Below are the code and all the weights of a small trained network. Each question names an input and a class and asks about switching units off, where a switched-off unit gives its printed mean instead of its output.

import numpy as np


def w(rows, s, z=0):
    codes = np.array(rows[::2]) - 128.0
    scale = np.full(codes.shape[1], s)
    scale[-1] = z or s
    return codes * scale


def norm(h):
    return h / np.sqrt((h * h).mean(-1, keepdims=True) + 1e-5)


def f(y):
    return np.maximum(y, 0)


def log_softmax(a):
    a = a - a.max(-1, keepdims=True)
    return a - np.log(np.exp(a).sum(-1, keepdims=True))


def net(x, mask):
    res = np.array(x, float).reshape(1, 2) / 4 @ E
    u = 0
    for l in range(2):
        y = f(norm(res) @ A[l][:, :-1].T + A[l][:, -1])
        res = res + np.where(mask[u : u + 15], y, B[l][:, -1]) @ B[l][:, :-1]
        u += 15
    return log_softmax(norm(res)[-1] @ U[:, :-1].T + U[:, -1])


A, B = {}, {}
E = w([
[235,189,95,29],'x0',
[141,89,3,108],'x1',
],0.0013)
A[0] = w([
[129,32,120,179,158],'L0N1',
[138,136,209,155,83],'L0N2',
[204,92,140,99,57],'L0N3',
[176,129,133,50,112],'L0N4',
[158,150,66,56,177],'L0N5',
[85,105,172,176,212],'L0N6',
[185,191,252,180,255],'L0N7',
[48,75,151,117,141],'L0N8',
[166,201,189,46,182],'L0N9',
[86,149,123,175,116],'L0N10',
[97,167,66,80,128],'L0N11',
[45,124,141,208,105],'L0N12',
[201,65,108,91,226],'L0N13',
[81,104,60,118,126],'L0N14',
[214,185,132,51,161],'L0N15',
],0.003,0.00081)
B[0] = w([
[168,208,140,83,187],'L0N1',
[193,67,76,30,173],'L0N2',
[58,117,154,91,164],'L0N3',
[4,144,126,125,198],'L0N4',
[20,132,146,189,220],'L0N5',
[163,187,114,41,196],'L0N6',
[196,22,88,161,240],'L0N7',
[139,186,91,87,180],'L0N8',
[67,159,149,145,237],'L0N9',
[96,209,114,42,160],'L0N10',
[189,75,200,246,173],'L0N11',
[125,167,112,71,201],'L0N12',
[97,104,144,209,200],'L0N13',
[177,70,161,135,179],'L0N14',
[47,81,144,121,250],'L0N15',
],0.002,0.0026)
A[1] = w([
[83,105,158,116,225],'L1N1',
[195,128,114,96,2],'L1N2',
[113,55,114,153,126],'L1N3',
[111,153,207,68,174],'L1N4',
[76,137,128,117,123],'L1N5',
[84,45,140,110,93],'L1N6',
[75,171,121,103,95],'L1N7',
[162,216,81,121,183],'L1N8',
[72,107,152,104,199],'L1N9',
[141,118,81,90,170],'L1N10',
[105,142,60,124,210],'L1N11',
[155,2,153,110,158],'L1N12',
[89,128,106,123,197],'L1N13',
[142,99,154,201,53],'L1N14',
[170,153,158,97,115],'L1N15',
],0.0051,0.0009)
B[1] = w([
[141,182,84,101,230],'L1N1',
[149,173,175,64,145],'L1N2',
[117,195,199,70,194],'L1N3',
[144,35,81,195,254],'L1N4',
[230,100,144,77,207],'L1N5',
[102,206,181,151,220],'L1N6',
[241,89,54,76,213],'L1N7',
[49,136,207,170,164],'L1N8',
[192,133,82,68,241],'L1N9',
[143,235,190,93,186],'L1N10',
[122,11,151,177,227],'L1N11',
[54,106,116,197,210],'L1N12',
[199,125,176,200,214],'L1N13',
[192,135,90,4,145],'L1N14',
[28,136,116,231,165],'L1N15',
],0.0021,0.0029)
U = w([
[254,52,68,43,204],'0',
[51,48,154,207,214],'1',
[80,216,207,46,197],'2',
[89,195,62,108,2],'3',
[87,170,86,95,11],'4',
[110,205,59,122,12],'5',
],0.0089,0.0053)

Each question gives the input, the list of numbers given to net, and the class t.
The units are the neurons (one row each of A and B). Each row of codes is followed by its name. A weight is (code - 128) times the scale printed after its matrix; where a second scale follows, it is the last column's (A, B and U).
mask holds one flag per neuron, layer by layer. A switched-off neuron (its flag False) gives its mean, the last column of its row in B, instead of its output. The means were averaged over made-up inputs and are rounded, as every weight is.
A unit's drop is (log p(t) with every unit on - log p(t) with that unit switched off) / (log p(t) with every unit on - log p(t) with every unit switched off).
unit that matters most: the unit with the biggest drop
top k neurons: the k neurons with the biggest drops, biggest first
top k neurons in layer l: the k neurons of layer l with the biggest drops, biggest first
drop when u is switched off: that unit's drop, to one decimal
input [1,-5], class 1: unit that matters most : L1N12
input [3,-4], class 1: top 3 neurons : L0N7; L1N12; L1N4
input [1,3], class 2: top 2 neurons : L1N3; L1N4
input [0,-2], class 2: top 2 neurons : L1N4; L1N2
input [0,-1], class 2: top 4 neurons : L1N4; L1N10; L1N2; L1N7
input [-2,-3], class 2: top 3 neurons : L1N2; L0N2; L0N6
input [3,2], class 2: top 3 neurons in layer 1 : L1N4; L1N6; L1N3
input [-3,3], class 2: top 4 neurons in layer 0 : L0N15; L0N5; L0N4; L0N1
input [-1,4], class 1: top 2 neurons : L1N9; L1N12
input [-2,2], class 2: top 2 neurons in layer 1 : L1N8; L1N10
input [-2,0], class 2: top 2 neurons : L1N8; L0N15
input [-4,1], class 0: top 3 neurons : L1N7; L1N6; L0N7
input [-8,-7], class 0: top 2 neurons in layer 0 : L0N6; L0N12
input [-8,-8], class 0: unit that matters most : L0N6
input [4,7], class 1: top 2 neurons : L0N11; L1N11
input [2,-1], class 2: top 2 neurons in layer 1 : L1N6; L1N11
input [2,4], class 1: top 2 neurons in layer 1 : L1N10; L1N12
input [-5,3], class 0: drop when L1N7 is switched off : 0.1
input [-3,0], class 2: drop when L1N9 is switched off : 0.2
input [4,5], class 1: top neuron in layer 1 : L1N11
input [1,-7], class 1: drop when L1N12 is switched off : 0.2
